(in the rows, 128 means zero)
Each row is followed by its class; each block has classes of its own.
[129 118  90 155 102 151 149 130  60 123 129 154 174 105 134 158 113  86
 123 109 125 146 137 127 123  98 111 144 111 122 132 124 165] | Q
[127 133  79 135 119 125 156 144 159 137 130 163 164  67 140 151  98 138
 167 160 118  53 163  93  99 133  51 224 113 105 124 116  11] | R
[109 115 105 163 133 105 164 168  81 107 151 160 126 128 145 116 116 114
 109 111 114 179 182 128 128 125  78 134 133  78 104  98 126] | S
[120 103  75 141  86 130 131 151  67 121 149 190 148  73 132 159  94  79
 120  70 113 144 153 112 118 121  78 162 109  90 109  83 164] | L
[145 147  79 151 114 161 192 113 100 169 141 120 179 115 155 150  99 130
 172 161 108 103 176  90  68 134 119 164  89 124 155 152 102] | H
[152 156 134 144 149 117 151 138  97 109 184 112  95 176 129 158 216 163
 114  91  89 173 154 103 147 143 128  95 144 104 109 124 116] | S
[116 123 155 161 138  87 196 153  88 149 125 129 159 140 162  93 104 166
 106 184 133 101 166 122  92 103  99 120 125 167 139 168 135] | L
[119 133 149 169 133  96 190 140  69 136 102 107 138 159 146 106 135 148
  99 141 117 178 160 137 112 116 154  57 126 135 137 162 196] | M
[ 93  83 106 139  87 130 102 157  67  83  77 183 134 100 125 146 115  92
  90  73 133 161 112 148 150  87 112 100 111  95 119 104 219] | X
[141 142 117 164 132 104 154 162  98 139 186 148 110 138 120 143 144 149
 122  84 111 162 182 103 120 150  80 130 131  87  95 105 116] | V
[119 149 130 149  97 163 152 120  99 123  60 101 153 129 148 145 142 182
 152 181 149 111  96 119  70 125 119  95  54 173 155 188 140] | F
[110 111 124 163 124 104 150 157  58 104 128 145 114 153 132 111 135 112
  98  72 131 215 151 154 144 128 128  69 132  94 111 123 215] | H
[115 110 131 190 143 107 183 127  44 131 117 122 164 160 144  95 103 104
 111 143 133 185 169 143 103  98 146  72 126 118 131 157 197] | Q
[151 158 127 150 153 129 174 134 117 131 171 121 110 155 140 150 185 190
 165 119 123 133 169  89  90 179  69 115  97 111 113 134  48] | T
[144 141 102 147 103 157 143 112  70 154 138 120 166 118 129 171 126 129
 155 146 124 126 127  97  78 132 124 133  87 125 144 143 123] | J
[114 132 106 175  95 167 161 108  74 127  74 118 163 126 148 136 117 131
 145 161 138 141 131 120  70 127 126 111  69 128 156 155 161] | F
[124 111 112 142 115 119 145 128  70 120 122 125 161 127 118 162 139 105
  75  92 101 143 133 141 157  71 180  82 155 160 152 133 218] | Q
[131 145 137 173 142 115 170 124  83 140 148 122 130 154 146 119 147 147
 148 126 128 153 168 112  90 149 108 102 105 125 119 148 153] | F
[130 144 112 142 102 160 153 125  91 127 106 111 147 142 131 166 142 144
 133 141 124 143 125 111 103 118 148  91  90 123 153 152 159] | X
[126 146 119 122 153 105 203 147 119 131 154 132 147 138 172 115 133 207
 142 192 113  93 200  93  77 162  50 180 120 104 129 134   4] | J
[117 131 102 128 156  89 205 159 101 125 196 147 128 123 157 137 134 145
 106  95  89 118 220 110 137 137  62 167 173  98 114 108  82] | T
[115 118 110 126 112 117 194 128 137 161  89 133 182  88 165 118  74 187
 153 200 135  44 167  90  68 123  68 193  82 167 170 147  55] | R
[122 126 123 136 149  94 184 157 118 133 153 150 151 126 155 118 119 175
 130 153 121  94 189 108  98 134  59 159 126 134 113 138  54] | Q
[123 134 155 147 143 102 164 141 101 121 114 121 125 148 142 109 150 176
 120 136 134 122 144 130 116 126  94  89 119 150 124 161 129] | T
[140 144 139 120  89 117 154 135 140 143  81 143 169 110 128 149 153 190
 103 152 105  57 131 121 117  92 104 116 118 208 142 166 120] | M
[127 127  98 122 104 128 134 158 146 132 136 181 158  73 132 162 106 153
 120 126 113  62 151 106 105 122  47 215 128 122 109 111  48] | V
[146 148 108 184 140 133 163 118  54 142 185 122 135 144 131 136 127 107
 151 121 120 193 177 101  81 167 122 118  95  63 124 105 140] | J
[ 93 129 163 137 116  81 180 151  69 123 110 124 143 151 149 102 141 145
  77 135 116 163 136 150 146  91 140  75 158 158 135 180 229] | M
[132 141 108 156 145 118 190 148 100 124 164 142 129 131 150 134 140 153
 149 116 117 143 195 102  97 162  54 140 115  82 108 121  64] | T
[118 125 110 140  92 133 109 131  84 114  90 137 136  94 119 155 143 146
 140 107 138 120  96 117 114 132 105 119  85 130 130 132 141] | R
[128 144  98 140 134 109 162 149  82 126 197 138 109 139 144 156 161 123
 120  74 104 162 174 112 138 151 109 154 149  94 111 100 146] | F
[152 159 145 145 153  92 193 135 125 169 168 103 138 145 137 133 141 143
 119 137  92 122 179 110 134 117 146 113 159 151 132 155 141] | M
[109  96 120 157 113 139 144 119 104 130  73 159 184  87 139 125  74 112
 127 141 140  92 137 139  83 100  87 124  97 156 142 146 141] | T
[124 132  95 109 111 142 160 136 128 129 143 149 153 104 144 171 130 159
 116 131  95  59 169  98 114 120  84 183 129 126 139 124  77] | X
[ 97 115 140 144  87 147 139 118  66 118  56 133 171 119 142 121 121 170
 118 184 144 108 102 132  81 104  96  95  71 168 156 178 161] | J
[111 116 107 150 104 155 156 122  81 122  85 152 176  98 148 139 105 111
 146 138 142 131 127 128  85 111  88 123  84 131 137 150 149] | T
[136 153 127 134 142 106 172 157  92 113 150 118 121 152 148 137 172 183
 125 126 114 143 160 114 123 147  99 112 116 123 112 147 102] | Q
[122 133 156 131  98 129 141 134 106 128  58 120 166 123 139 133 142 187
 109 179 140  83  90 129  94  99 127  85  90 208 154 186 151] | L
[137 152 133 144 136 121 152 158  99 110 152 108  96 163 131 152 192 176
 118 114 113 173 142 109 137 150 117  94 123 110 115 131 104] | S
[140 115  80 123  94 132 108 162 115 110 146 184 138  75 122 174 138 126
 118  81  94  78 145 109 148 111  54 201 134 119 107  86  70] | S
[ 99 116 162 191 141 107 180 129  65 141 100 113 156 167 147  84 106 137
  95 166 136 175 152 145  96  96 144  64 123 140 148 173 217] | V
[ 93 120 126 177  96 179 132 106  76 106  53 138 157 124 133 132 123 107
 146 151 172 191  85 145  67 133 117  55  43 121 136 162 195] | T
[128 138 119 150 148 107 169 144  56 118 164 128 130 133 145 128 140 135
 127 116 108 169 175 116 117 143 103 115 126  84 118 125 141] | J
[ 91 100 101 158  79 142 141 139  62 122  86 171 172  90 135 127  76  98
 103 123 137 153 130 135 101  89  93 137 104 112 131 123 196] | V
[138 137 142 154 140  89 168 156  80 125 147 118 120 149 133 129 148 150
  95 108 116 166 158 123 127 128 142  74 135 128 123 129 169] | L
[135 127 130 142 111 123 129 121 118 134 101 119 151 109 108 168 157 148
 116 116 123  96 106 120 136  99 151 100 124 178 154 149 156] | R
[135 129  80 122  98 131 126 155 122 110 160 160 109  84 120 192 152 138
 107  59  92  88 153 107 158 124  83 176 134 121 114  90 116] | F
[133 121  92 146 102 154 153 132  86 132 104 139 161 110 144 152 124 134
 145 143 119 129 141 101  92 116 104 142  89 125 140 128 107] | S
[132 153 125 150 149 102 195 139  92 129 160 115 131 145 154 132 162 181
 150 144 126 134 167  95 101 150  88 141 120 107 123 146  74] | R
[108 104 145 139 117 103 170 120 111 158  67 104 174 121 133 125 109 158
  96 175 133  72 117 133 135  49 157  90 139 223 183 184 185] | R
[ 95 113  98 151  85 158 181 134  80 136  72 144 178 101 157 120  76 138
 136 172 151 126 139 123  71 113  93 135  68 139 156 158 149] | H
[127 108 100 148 121 140 172 117  75 145 127 132 185 105 133 156  99 103
 121 127 118 121 153 113 112  82 146 125 126 153 157 136 166] | Q
[147 141 108 145 116 138 200 119 124 178 121 115 178 116 150 153 116 139
 137 175  98  87 166  98  97  96 145 142 115 169 172 162 131] | M
[119 126 126 168 138 104 164 142  75 131 163 127 113 147 134 137 138 116
 116  86 118 176 167 124 133 127 126  95 138 111 114 132 193] | F
[125 124 108 159 106 158 163 126 110 150  99 161 193  88 149 125  90 148
 165 186 138  73 148 100  59 111  56 187  85 139 144 150  76] | V
[130 162 123 150 173 117 225 125 133 160 166 104 159 145 169 123 118 146
 149 187 112 119 197 107  79 141 110 135 122 131 139 166  91] | T
[145 151 117 147 162  94 193 138  81 137 195 107 134 151 141 146 155 154
 107 129  83 137 199 103 122 126 135 120 160 105 133 125 116] | J
[160 175 110 132 151 114 210 136 112 137 200 108 109 164 146 163 199 168
 124 115  85 160 186  88 129 147 136 133 153  97 125 118  92] | M
[122 126 107 175 151 123 185 142  89 123 155 131 122 150 143 121 130 106
 112 127 110 195 189 119 131 120 113 109 134  80 115 108 138] | S
[118 117 122 136 142  86 138 178 100 103 150 150  95 148 128 145 153 152
  87  80 112 146 164 131 152 124 104 102 155  87  93 104 124] | X
[133 125  87 114  98 133 134 152 116 127 155 167 144  92 124 185 146 158
 112  91 100  88 145 101 122 115  81 181 137 130 124 108  94] | V
[137 145 147 139 149 104 166 132  77 126 146 109 120 173 144 125 184 202
 123 146 115 134 155 112 108 140 101  86 120 136 127 151 106] | J
[141 141 110 169 154 108 201 127  95 161 186 125 144 146 157 127 114 115
 156 128 111 153 206  96  92 140 118 147 128 100 128 126 135] | F
[134 125 107 117 109 139 131 133 115 133 129 139 141 122 131 176 133 141
 123 106 109 103 140 105 115 128 124 138 116 119 134 125 120] | X
[139 131 101 125 110 139 143 134 104 143 144 129 146 126 124 188 135 135
 121 104 106 109 144 104 117 114 135 127 128 126 137 128 127] | X
[149 155 106 174 146 126 207 123  93 159 170 126 146 138 153 132 132 119
 150 137 106 169 200  95  81 157 125 135 111  86 125 124 121] | M
[ 92  88 118 185 128 118 164 129  48 114 118 151 141 136 142 104  98  78
 104  97 134 198 165 150 112 120 118  85 122  87 126 128 219] | T
[132 119  81 153 115 129 153 149 139 133 137 168 152  96 119 158 106 116
 106 112 109  97 172 126 124 105 100 155 140 121 120 101  94] | H
[128 140 115 184 141 134 202 132  90 150 157 126 153 144 161 105 106 141
 162 188 127 144 191  93  63 139  75 148  91 101 128 146  79] | S
[149 140 114 120 103 138 114 129 128 121 133 129 127 127 100 190 190 154
 119  79 107 106 106 122 144 114 134  91 128 170 136 138 142] | T
[114 118 108 164 130  87 170 139  67 133 156 136 130 134 134 119 115 103
 110  91 120 182 175 128 133 126 121 114 139  96 119 115 190] | R
[135 135 100 158  99 165 128 119  81 121  91 134 156 108 125 166 141 121
 149 110 133 141 115 125  86 139 111  97  75 124 129 142 140] | T

Next block, with new classes.
[114 152 124 130  77 127 156 135 127  63 146 107  74 142  86 112 145 127
 192 143 114 116 100 118  56 131 157 108 137 148 144 131 200] | Z
[171 124 105 120 118  97  88 144 173 125 116 169 126 136 102  93 108 162
 126  76 118  91 131 155 153 159  88 114  58 102 128 161 137] | P
[130 129  68 129 147 120 146  94 134 201  52 164  80 163  83 183 142 110
 169  79 101  97 132  97 125 140 137 156  23  82 129  68  37] | Z
[174 141  42 104 138 121  83 110 125  92 117 103 187 161 179  85 183 128
 116 157 157 136 113 126 175 160 137 155 195 133 142 186 127] | B
[144 148 132 156 130 173 113 127 130 131 143 137 185 131 152 119 153  95
 120 125 101 122 151  66 124 146 156 133 141 127 110 110 117] | Z
[142 123 145 138 125 128 133 135 130  95  79 154  91 102 149 109 132 174
 145 133 155 154 109 110 122 137 136 120 149 136 169 178 172] | U
[143 172  94 165 135 107 145  88  98 154 141 147  80 109 128 145 119 123
 114 132  77 104 143  94 151 110 165 162 105  75 134 135  67] | Z
[123 150 149 143 153 125 154 143 144 113 141 119 187  93 135 107 147 106
 122 120 147 165 141 128 104 109 133 161 137 164 117 199 122] | P
[ 96 149 171 193 164 137 142 101 128  89 139 121 168 109 161 130 175 130
 110 128 112 166 137 123 131 115 144 150 169 119 137 169 118] | G
[151  79 137 136  97 163 113 117 128 163  96 125 154 155 119 138 124 111
 155 165 131 137 176  87 171 146 136 181 101  99 103 150  81] | N
[155  54 113 122 149 152  76 177 161  50  89 133 130  86 150  96 129 147
  66 121 133 177 109 175 126 156  70  79 123  56 114 171 165] | U
[106 115  55 133 148 138 115 112 173  91  74 127 118 169 129 181 161 112
 190 106 163 106 127 135  75 133 137 162  82 139 133 135  64] | P
[168 105 129 122  97 105 113 126 106 155 116 114 205 121 158  91 131 119
  93 156 170 172 142 111 185 136 101 170 146 110 115 225 112] | D
[122 112 128 126  72 183 162 145 109 140 171 108 141 118 141 168 135 122
  95 137 117 172 129  97  96 147 155 114 116 118  90  95 105] | Z
[148 128 133 100 136  64 138 129 120 210 172  92 153  96 108 143 126 100
 135 141 194 217 158 155 198 152 107  75  87 151  92  36 162] | D
[117 106  97 120 148 115 105  67 126 186  99 138 197 109 193 116 191 166
  93 156  97 189 155 114 139 152  90 144 131 130 102 176  93] | B
[124  75  35 119 134 146  93 126 161 103  99 127 140 119 106 149 127 116
  99  99  81 128 117 125 104 148  95 108  61  21  92 172  93] | Z
[164 105 118 129 181 114 119 114 145 138  44 145 155 130 178 110 207 104
 124 128 163 188 152 113 123 144 132 160 136 136 132 158  71] | U
[232 146 129 101 115  88 122 127 120 128 201 125  88 160 128 171  96  94
 103 161 148 143 146 152 179 102 161  99 157 162 132  25  67] | N
[127 150 115 138 151 161 111 156 177 111  83 128 101 133  87 107 110  97
 148 109 108  98 151 125 101 169 106 127  66  85 121 121 146] | C
[142 147 118 111 107 114 158 127 107 132 149  97 118 154 132 112 156 115
 120 132 174 143 122 158 142 132 148 166 171 147 139 137 109] | N
[117  93 105 148 139 130 111 145 154  84  88 144 134  75 136  78 136 113
 100 133 120 127 112 157 128 131 101 127 197  27 150 198 158] | B
[127 114  62 150 172 140 109 120  98  74  35 102 136 131 116 156 145 108
 205 151 203 138 123 126 157 132  99 186 131  95 137 177 133] | C
[112 125 153 167  88 161 140 153 124  86 149 117  43 110 115 154 106 124
 145 138 129 116 111 114 117 139 195 106 118 116 156  84 160] | U
[113 120 122 147 123 148 124 149 112  86 138 119  81  68  73 128 126 143
 153 118 110 160 126 113 124 149 146 110  59 104 118 143 173] | C
[ 97 150 111 178 115 162 179 153 115 149 131 135 127 115 170 163 124 119
 125 140 158 141 152 128 125 128 137 173 143  74 131 136 109] | D
[121 102 146 163 148 157 107 158 144  87  64 145 132  92 149  87 130 155
  89 103 111 171 136 138 145 148  55 133  96 101 134 178 170] | G
[145 134 132 132 175 119 111  86 161 157  86 149 180 115 174 114 138 148
 104 122 156 134 159 110 157 150 120 161 143 107 122 193  53] | P
[114 129 120 118 145 115 127 104 135 133  94 139  77 148 135 189 120 159
 175 114 188 111 118 131 115 116 126 148 112 146 134 101  71] | C
[145 141  51 128 157 157 131 140 131  66 120 121  97 149 183 133 108 130
  86 146  73 131 171 111  91 157  91 114 114  66 115 163 121] | G
[195 175  24  94 160  57  84 136 174 132 199 112 113 115 139  84 111 111
  64 108 117 139 160 180 193 148  99  87 103 117 123 129 145] | N
[114 111 125 151 123 171 111 146 146 118 134 144 107  84 127 123 120 125
 110 138  95 145 141 121 127 144 146 116  94  69 120 107 125] | D
[134 139 106 156 145 157 135 111 121 143  65 130 139 144 126 141 134 155
 116 112 116 151 138 111 181 173 109 160  72  72 134 156 103] | G
[116 134 155  97 114  91 116 135 114 143 200  31 132 112  57 114 107   4
 103 130 202 123  87 155 159 105 189 137 126 127 109  71  89] | D
[121 139 109 144 111 127 130 124 147  75 128 124  25 146 116 154 139 127
 176 147 124 103 109 126 106 135 189 112 132 144 169  63 127] | B
[127 156  65 105 150 134 160 131 156 169 106 146  83 184 131 115 160 118
 124  88  68 101 163 147  88 158 115 147  72 130 133  91  98] | N
[106  62 109 155 130 160  78 127 167  35  91 110 129 130 121 113 129 128
  99 126  98 123 113 174 120 158  68  95 149  52 139 172 168] | N
[100 144  48 152 157 146 159 107  95 145 118 138 123 111 164 174 139 144
 115 156  21 161 156 110  97 120  91 134  82 134 125 129 138] | B
[ 85 130 114 135 144 156 122 137 135  96 127  91  51 116 118 138 100 118
 122 117 121 104 112 117 100 163 153  94  83  98 133  96 154] | U
[ 98 137  31 142 143 123 133  70 128 216  61 147 130 136 135 189 159  95
 173 138 132 127 156 110 112 151 112 154  91  66 121  85  71] | B
[163 114 125 106  91 128 132 145 145 175 124 106 156 141 133 140  97 155
 104 138 138 179 158  92 142 185  98 107  38 120  87 185 143] | U
[154  54 102 110 108  95 155 117 120 146  88 165  88 178  98 207 117 154
 206 134  94 122 158 134 127 105 111 138  49 141 122 100  79] | P
[148  69  90 143 150  91  88 136 120  78  88 114 107 130  80 120 119 117
 123 130  92 138 119 171 174 117  72 142  37  58 116 175 122] | D
[105 179 100 173 118 152 148  92 107 175 119 147 124  76 116 154 110 121
 135 142  67 137 157  89 112 123 142 165  60 134 134 144 110] | P
[182 208 159  62  75 149 128 140  99 179 186 125 152 124  98 101 113 144
  61  90 145 171  80 105 114 136 152 127  62 203 107  97  93] | G
[ 74 117 116 128 115 175 129 131 162 109 106 115  81 136  96 162 128 121
 147 114  83 120 104 104  53 154 139  94  57 145 130  73 136] | B
[135 129  86 102 123  90 137  79 114 182  88 129 101 172 169 151 147 145
 154 144 156 125 152  99 100 162 119 135 108 125 122 139  94] | U
[ 90 104 121 143 151 133 131 144 158  92  98 125 160 119 156 134 174 148
 160 133 173 165 116 149  99 114 101 157 148 141 119 179 140] | B
[ 76  69 133 175 128 119 104 135 169  72  98 123 110 103 142 107 152 129
 103 103 103 150 146 170 102 145  64 112 104  61 119 177 159] | G
[113 145 132 153 145 135 134 108 127 122 105 125 120  87  97 131 120 122
 132 128 101 145 132 115 108 122 130 154  64 138 128 165 108] | P
[ 94  95  73 144 124 153 111  76 106 166  64 156 159 149 139 226 154 117
 180 111 160 129  96  94 132 108 146 156 113 139 158  76  58] | D
[136  75 101 136 116 155  96 192 148  24 176 125 143 100  81 113 107 116
 107  99  61 127 127 154  72 128  93  88  45  81  81 180 171] | P
[ 89 172 119 191  95 126 172 104 112 153 167 115 125 102 125 140 150  74
 159 165  93 121 160  99 100 101 176 175 147  99 122 144 125] | Z
[ 99 127 105 135 118 128 138  65 118 201  67 142 123 147 180 140 164 125
 148 136 120 114 184  80 107 185 119 141 152 117 138 119 100] | C
[162 101  69 122 145 140  89 152 150  71  99 113 131 151 148 120 106 173
  82 112 120 134 126 134 138 200  67  87  67  41 105 210 158] | U
[134  94 172 124 100 125 151 121  83 210 150 130 167  85 114 131 132 131
 140 147 142 175 167 103 178 115 156 182  82 152  86 135  83] | P
[199 156 109  72 136 102  98 166 124 126 139 120  96 100  54 110  57  61
  95 121 113 147 101 149 139  67  98 126  39 158 119  83 112] | G
[106 113 139 140 113 128 135 134 141  91 135 109  38 145 101 170 116 133
 148 128  97 120 115 128  71 123 153 110  43 142 126 102 121] | U
[129 109  58 144 131 142  99 115 164 108 102 151  73 155 153 177 130  89
 168 132 121  94 153 123 121 106 149 141 137 147 166  66  88] | N
[110  97  74 179 169 121 137 112 120  91  79 142 111 176 151 187 164 118
 177 119  92  99 177 128  93 135  89 155 102  72 118 148  94] | C
[118  73 215 162 153 101 140 114 116  97 126  90  72 108 122 171 117  82
 123 154 124 156 118 134 169  94 175  88 164 172 169  43 129] | U
